181; 234; 145; 59; 160
147; 155; 102; 138; 120
⇒ 147

118; 124; 136; 110; 142; 122; 145
124; 216; 136; 102; 173; 135; 151
⇒ 136

146; 46; 119; 155
138; 159; 71; 146
⇒ 155

27; 173; 210; 196; 137; 100 ⇒ 173

99; 106; 241; 156; 222; 148 ⇒ 106

216; 45; 60; 172; 108 ⇒ 216

201; 56; 100; 152; 18; 95
91; 198; 155; 115; 203; 172
88; 111; 132; 139; 173; 127
⇒ 111

213; 221; 79; 128; 44 ⇒ 213
---
46; 173; 129; 106; 229; 156 -> 46
74; 88; 39; 127; 155; 200; 64 -> 74
26; 189; 135; 99 -> 26
136; 169; 146; 179; 222; 77 -> 136
223; 124; 184; 214 -> 223
122; 45; 236; 33; 208 -> 122
66; 100; 46; 84; 54 -> 66
171; 226; 154; 25; 98; 138; 152 -> 171
15; 179; 144; 134 -> 15
144; 39; 105; 166; 63; 152 -> 144
---
115  225  234  133   78   71 Answer: 225
 85  211  153  196 Answer: 211
 15   56  124   76 Answer: 56
157  133  163  216 Answer: 133
126   26   64   44 Answer: 26
225  122  124  194   81 Answer: 122
239  184  149   86 Answer: 184
147   51   67   72  101  229  151 Answer: 51
---
208; 167; 150; 117; 119
194; 98; 137; 120; 153
189; 185; 165; 129; 111
out 208, 111

100; 128; 136; 123
73; 127; 85; 213
44; 128; 70; 155
out 100, 155

123; 158; 130; 220
58; 39; 192; 222
35; 118; 135; 192
out 123, 192

154; 115; 236; 242 out 154, 242

39; 101; 129; 151; 58; 78; 99 out 39, 99

83; 74; 184; 109; 157; 177
129; 140; 161; 122; 150; 127
145; 132; 44; 138; 64; 176
out 83, 176

140; 227; 156; 158; 111; 152
195; 84; 91; 143; 172; 85
86; 87; 84; 58; 159; 93
out 140, 93

121; 119; 100; 193; 44 out 121, 44
---
233	172	151	35	154 result: 154
20	170	60	52	127 result: 60
136	83	227	113	125 result: 125
143	169	51	29	129 result: 129
140	98	101	227	164 result: 140
37	121	128	94	163 result: 121
130	45	137	197	178 result: 137
---
[[123 112  95 126 120]
 [211  97 114 212  83]
 [103 108  51 108 117]] ==> 103

[[160 142 168 141  84  54 176]
 [ 59 114  33 153 204  54  58]
 [ 72 142 109 151  60  54 131]] ==> 72

[[101 124 136  86 217]
 [ 67 138 137 125 174]
 [164 116 118 120 101]] ==> 164

[[115  17 144 191 156  56 206]
 [140 204 125 159 142 211  83]
 [ 64  83 201  71 138 156 106]] ==> 64

[[ 29 169  72  79]
 [153 179 209 227]
 [140 218 182 157]] ==> 140

[[114 227 110 215 135]
 [ 44  25 183 158 137]
 [120 126 126 163  89]] ==> 120

[[ 75 134 178 145 121]
 [150 134  77 148 159]
 [ 48 139 218 132  81]] ==> 48

[[137 112 170 187  99]
 [119  74  46 181  55]
 [ 94  80  70  94 154]] ==> 94

[[190  35 131 164]
 [192 127  70 160]
 [ 78 101  27 100]] ==> 78
---
146; 103; 116; 118; 33
125; 183; 118; 95; 115
104; 227; 124; 126; 120
==> 120

160; 142; 52; 121; 125
240; 98; 133; 97; 155
126; 116; 111; 134; 78
==> 78

137; 114; 135; 137; 129
166; 142; 112; 48; 107
175; 107; 123; 121; 110
==> 110

68; 123; 105; 131; 107; 152
66; 150; 76; 61; 51; 106
107; 240; 104; 63; 177; 139
==> 139

178; 48; 101; 101; 202; 201
226; 88; 23; 23; 167; 187
123; 90; 153; 153; 164; 155
==> 155

38; 185; 114; 95; 84
160; 111; 114; 71; 235
113; 52; 122; 125; 94
==> 94
---
[[221  32 223  43  33  50]
 [ 34 219  40 213 224 212]
 [226  35 223  40  33  54]]
40

[[ 86 164 154  19]
 [164 174 177 150]
 [132 155 117 101]]
177

[[ 34 210  32 223  21 221  31]
 [ 31 216  26 223  33 226  33]
 [224  45 228  30 223  25 220]]
26

[[214  45 199  47 212  40]
 [ 44 218  57 212  39 213]
 [208  48 204  41 209  40]]
57

[[ 29 223  28 224 222 226]
 [ 68 187  67 187 186 187]
 [139 115 140 116 117 117]]
67

[[151 108 109 152 151 108 108]
 [126 135 136 126 126 137 136]
 [209  49  47 213 208  46  46]]
136

[[ 49 219  59 214  40]
 [ 40 207  42 221  45]
 [ 52 214  55 212  47]]
42

[[ 33 109  56  44]
 [ 33  70  55  63]
 [240  70 103  63]]
55

[[108 116  79 111 114 118 118]
 [143 106  89 199 163 132 115]
 [ 84  47 208 175 193 134 118]]
89

[[151  61 157 234]
 [139  94 142 189]
 [133 108 139 146]]
142
